Here is a tiny trained network, its code and every weight. The questions are about switching its units off for an input and a target symbol, where a switched-off unit gives its printed mean instead of its output.

import numpy as np


def w(rows, s, z=0):
    codes = np.array(rows[::2]) - 128.0
    scale = np.full(codes.shape[1], s)
    scale[-1] = z or s
    return codes * scale


def softmax(a):
    e = np.exp(a - a.max(-1, keepdims=True))
    return e / e.sum(-1, keepdims=True)


def log_softmax(a):
    a = a - a.max(-1, keepdims=True)
    return a - np.log(np.exp(a).sum(-1, keepdims=True))


def net(x, mask):
    ids = ['αγδεζηλμξπστψω'.index(c) for c in x.split()]
    T = len(ids)
    res = E[ids] + P[:T]
    u = 0
    for l in range(2):
        r = res
        for j in range(3):
            rows = slice(4 * j, 4 * j + 4)
            q, k, v = (r @ M[l][rows].T for M in (Q, K, V))
            z = softmax(np.where(np.tri(T) > 0, q @ k.T / 4**0.5, -1e9)) @ v
            o = O[l][rows]
            res = res + np.where(mask[u + j], z, o[:, -1]) @ o[:, :-1]
        u += 3
    return log_softmax(res[-1] @ U[:, :-1].T + U[:, -1])


Q, K, V, O = {}, {}, {}, {}
E = w([
[216,143,43,115,117,58,149,128,78],'α',
[198,155,38,141,85,41,79,154,137],'γ',
[35,84,143,174,102,54,186,89,95],'δ',
[57,90,161,150,164,129,107,148,16],'ε',
[61,118,68,218,165,149,127,132,63],'ζ',
[70,79,174,112,129,168,87,230,111],'η',
[162,113,135,31,51,84,142,128,199],'λ',
[81,42,185,135,94,52,190,217,83],'μ',
[180,172,115,92,115,194,116,84,174],'ξ',
[121,80,95,158,148,143,97,254,30],'π',
[134,119,2,65,86,71,134,133,143],'σ',
[8,94,181,153,124,135,151,138,160],'τ',
[220,114,129,19,85,140,122,161,120],'ψ',
[127,127,81,29,104,182,197,85,188],'ω',
],0.018)
P = w([
[141,95,102,147,228,120,128,145,161],'0',
[91,183,135,129,145,127,111,111,78],'1',
[105,170,121,132,193,127,143,163,135],'2',
[145,84,138,113,198,113,62,108,123],'3',
[113,89,134,174,59,174,123,64,102],'4',
[145,50,99,187,143,183,169,116,200],'5',
[71,214,146,126,107,144,195,183,142],'6',
[68,205,145,118,53,155,125,100,72],'7',
[95,119,58,104,134,129,31,132,167],'8',
[125,101,146,184,76,149,137,137,223],'9',
[89,143,157,159,2,169,140,75,114],'10',
],0.02)
Q[0] = w([
[63,174,78,175,143,151,142,71,183],'L0H0',
[51,81,210,103,181,185,106,103,137],'L0H0',
[154,175,153,202,174,157,66,152,84],'L0H0',
[102,107,138,170,159,15,152,117,94],'L0H0',
[148,74,125,203,148,140,155,128,172],'L0H1',
[125,168,116,60,223,94,123,159,161],'L0H1',
[113,140,130,29,192,103,49,87,119],'L0H1',
[233,63,113,135,135,98,184,77,174],'L0H1',
[168,152,93,52,223,112,68,131,177],'L0H2',
[85,253,163,49,154,75,140,134,87],'L0H2',
[96,97,117,140,172,126,180,179,144],'L0H2',
[199,162,156,114,191,49,201,83,179],'L0H2',
],0.013)
K[0] = w([
[68,179,84,178,166,136,123,26,178],'L0H0',
[54,107,236,77,208,204,125,99,132],'L0H0',
[182,164,146,230,176,179,85,142,97],'L0H0',
[103,80,102,119,169,40,201,89,71],'L0H0',
[112,238,119,113,176,127,199,163,160],'L0H1',
[189,10,129,155,239,93,128,133,184],'L0H1',
[158,40,109,208,94,164,129,118,185],'L0H1',
[120,196,134,177,123,106,192,229,143],'L0H1',
[191,55,79,172,194,163,145,157,210],'L0H2',
[151,17,128,110,146,124,49,49,125],'L0H2',
[144,126,212,142,171,94,118,157,133],'L0H2',
[143,105,71,64,228,63,132,92,183],'L0H2',
],0.011)
V[0] = w([
[33,97,101,60,92,168,104,174,155],'L0H0',
[109,60,191,107,226,125,160,162,17],'L0H0',
[116,118,81,170,141,109,83,205,120],'L0H0',
[146,125,136,172,109,176,146,136,74],'L0H0',
[192,101,119,119,178,183,181,131,27],'L0H1',
[60,112,56,77,140,185,97,204,89],'L0H1',
[127,145,83,114,132,131,75,92,89],'L0H1',
[103,163,16,132,97,200,105,195,80],'L0H1',
[205,212,195,254,106,80,89,148,153],'L0H2',
[117,200,87,155,79,136,111,187,142],'L0H2',
[216,155,191,150,182,251,241,143,48],'L0H2',
[75,156,130,90,97,110,167,124,144],'L0H2',
],0.007)
O[0] = w([
[199,162,177,231,147,70,99,139,107,246],'L0H0',
[160,157,85,203,45,113,74,127,181,53],'L0H0',
[138,109,155,108,107,166,195,115,175,124],'L0H0',
[125,92,142,132,109,52,193,121,170,101],'L0H0',
[54,133,118,113,105,36,67,115,202,150],'L0H1',
[2,77,115,30,124,190,95,124,153,218],'L0H1',
[106,101,177,94,134,121,134,125,137,128],'L0H1',
[19,134,159,18,143,134,154,123,126,178],'L0H1',
[145,132,238,8,197,71,252,78,139,2],'L0H2',
[103,67,174,129,126,148,244,112,108,128],'L0H2',
[83,125,140,107,86,56,114,113,205,121],'L0H2',
[199,103,72,185,109,185,137,156,138,160],'L0H2',
],0.007,0.0063)
Q[1] = w([
[117,121,179,198,100,145,99,134,163],'L1H0',
[76,108,156,146,151,100,136,120,107],'L1H0',
[127,171,107,139,43,118,175,73,142],'L1H0',
[199,130,121,78,145,110,122,102,108],'L1H0',
[178,45,127,99,140,164,170,138,220],'L1H1',
[111,176,121,136,197,120,101,199,149],'L1H1',
[203,181,99,58,112,117,145,68,137],'L1H1',
[113,90,114,142,207,111,71,125,112],'L1H1',
[163,62,116,112,154,139,139,59,152],'L1H2',
[113,12,101,165,102,195,203,164,239],'L1H2',
[166,165,144,95,180,139,166,207,182],'L1H2',
[102,126,163,153,2,169,210,66,90],'L1H2',
],0.011)
K[1] = w([
[127,113,158,158,92,169,140,141,130],'L1H0',
[97,92,181,145,103,95,146,128,103],'L1H0',
[152,186,123,124,51,169,147,46,110],'L1H0',
[187,112,96,98,147,127,86,79,149],'L1H0',
[117,232,118,113,132,133,175,239,166],'L1H1',
[173,30,110,114,214,97,80,141,208],'L1H1',
[137,109,222,138,63,116,117,164,130],'L1H1',
[122,61,95,142,185,161,197,134,211],'L1H1',
[108,204,35,123,118,156,209,126,158],'L1H2',
[98,254,154,129,137,125,165,240,146],'L1H2',
[153,147,97,101,217,85,92,160,119],'L1H2',
[105,234,158,108,15,129,124,108,15],'L1H2',
],0.0097)
V[1] = w([
[184,57,131,47,87,189,85,141,91],'L1H0',
[144,179,132,101,67,206,192,107,186],'L1H0',
[123,200,131,120,56,163,139,91,119],'L1H0',
[126,70,108,152,160,82,176,184,78],'L1H0',
[123,101,73,129,137,123,103,24,59],'L1H1',
[164,148,133,89,98,155,93,99,142],'L1H1',
[123,123,127,164,188,170,133,77,174],'L1H1',
[79,158,98,180,185,114,175,99,137],'L1H1',
[109,153,53,122,102,63,163,67,45],'L1H2',
[169,71,79,60,78,58,156,255,72],'L1H2',
[107,100,35,140,160,118,188,131,159],'L1H2',
[40,119,146,230,142,61,137,145,67],'L1H2',
],0.0087)
O[1] = w([
[115,209,104,159,163,161,191,112,149,134],'L1H0',
[120,132,51,167,32,139,195,82,152,64],'L1H0',
[139,55,112,125,81,53,111,155,197,137],'L1H0',
[76,96,111,81,150,154,119,168,149,102],'L1H0',
[159,70,189,123,144,145,107,171,182,184],'L1H1',
[129,56,116,104,107,69,117,136,153,137],'L1H1',
[148,139,198,102,84,209,160,85,83,156],'L1H1',
[151,196,201,107,51,93,137,226,138,140],'L1H1',
[134,217,196,181,193,163,97,154,184,98],'L1H2',
[48,184,65,197,163,87,161,73,144,141],'L1H2',
[72,201,189,185,51,139,227,154,174,186],'L1H2',
[121,255,64,103,144,147,121,200,94,254],'L1H2',
],0.0079,0.0063)
U = w([
[24,51,202,188,173,169,122,211,19,183],'α',
[120,100,107,156,6,162,96,144,203,128],'γ',
[119,116,202,102,177,103,203,121,57,160],'δ',
[146,157,180,115,156,67,144,109,236,149],'ε',
[181,88,135,160,167,140,153,89,67,194],'ζ',
[121,97,117,102,149,96,95,64,189,114],'η',
[180,134,127,69,83,171,176,133,71,35],'λ',
[215,166,147,101,146,142,150,156,202,94],'μ',
[142,160,172,34,88,138,171,142,179,33],'ξ',
[202,106,175,38,96,76,177,88,149,253],'π',
[172,141,92,2,175,149,86,145,247,43],'σ',
[67,136,141,61,106,122,127,83,153,12],'τ',
[153,179,94,119,114,114,133,91,143,93],'ψ',
[114,97,109,51,107,158,136,95,65,34],'ω',
],0.0056,0.0063)

Each question gives the input, a string of symbols that net reads in full, and the target symbol t.
The units are the heads (4 rows each of Q, K, V and O). Each row of codes is followed by its name. A weight is (code - 128) times the scale printed after its matrix; where a second scale follows, it is the last column's (O and U).
mask holds one flag per head, layer by layer. A switched-off head (its flag False) gives its mean, the last column of its rows in O, instead of its output. The means were averaged over made-up inputs and are rounded, as every weight is.
A unit's drop is (log p(t) with every unit on - log p(t) with that unit switched off) / (log p(t) with every unit on - log p(t) with every unit switched off).
The circuit of an input: a set's keep is (log p(t) with only the set's units on - log p(t) with every unit switched off) / (log p(t) with every unit on - log p(t) with every unit switched off). Starting from all 6 units, units are removed one at a time, each time the one whose removal leaves the highest keep (on an exact tie, the one counted first), for as long as the keep stays at least 0.8.
circuit, biggest first: the units of the circuit, biggest drop first
most important unit: the unit with the biggest drop
which heads matter: for each layer, one digit per head in row order, 1 if its drop is at least 0.15 and else 0, layers parted by /
input ε ξ μ ξ π σ ω ξ λ, target α: circuit, biggest first -> L0H2, L0H0, L1H0
input σ ω δ σ γ ξ π ω, target δ: most important unit -> L0H0
input ω ξ σ δ α γ, target α: which heads matter -> 011 / 000
input ζ η ε λ σ, target ω: circuit, biggest first -> L1H2, L0H0, L0H1
input π ξ ξ σ, target τ: circuit, biggest first -> L0H1, L1H2
input σ ξ ξ δ λ ξ, target π: circuit, biggest first -> L1H2, L0H2
input τ ε π η γ δ σ ξ ω α, target α: circuit, biggest first -> L0H2, L0H1
input σ ω ω ω, target α: which heads matter -> 001 / 000
input α τ ζ λ, target ε: circuit, biggest first -> L1H2, L0H1
input ξ ε γ ξ ε ω ξ λ γ ξ, target π: circuit, biggest first -> L0H2, L1H2
input μ ω δ π ξ λ ξ ω α ω, target π: which heads matter -> 001 / 001
input δ σ ψ λ ξ, target α: which heads matter -> 111 / 000
input σ μ π τ ε ζ λ δ ω, target ξ: which heads matter -> 100 / 011
input μ ω σ, target ψ: circuit, biggest first -> L1H2
input σ ω ω μ ω ξ ξ ω σ, target π: circuit, biggest first -> L1H2, L0H2
input ε ε μ ω α ε, target γ: which heads matter -> 100 / 000
input ω μ ξ γ ξ ω α λ, target π: which heads matter -> 100 / 001
input τ ω η δ δ ζ μ ω ξ γ μ, target γ: which heads matter -> 100 / 100
input π σ ξ γ τ ζ λ, target δ: circuit, biggest first -> L0H2, L0H0
input γ τ τ ω, target δ: circuit, biggest first -> L0H2, L1H0
input μ ε π σ ψ ζ μ σ ζ, target γ: circuit, biggest first -> L0H0, L1H0
input η σ ξ α ω, target α: which heads matter -> 111 / 000
input μ ω ω ξ τ λ γ, target π: most important unit -> L1H2
input ω σ ε ξ, target γ: circuit, biggest first -> L0H2, L1H2
input σ ψ τ ω ε ξ, target λ: circuit, biggest first -> L1H2, L1H1, L0H0
input τ α μ τ ζ σ, target ψ: which heads matter -> 000 / 011
input ε λ ε ε ε η α, target σ: which heads matter -> 001 / 001
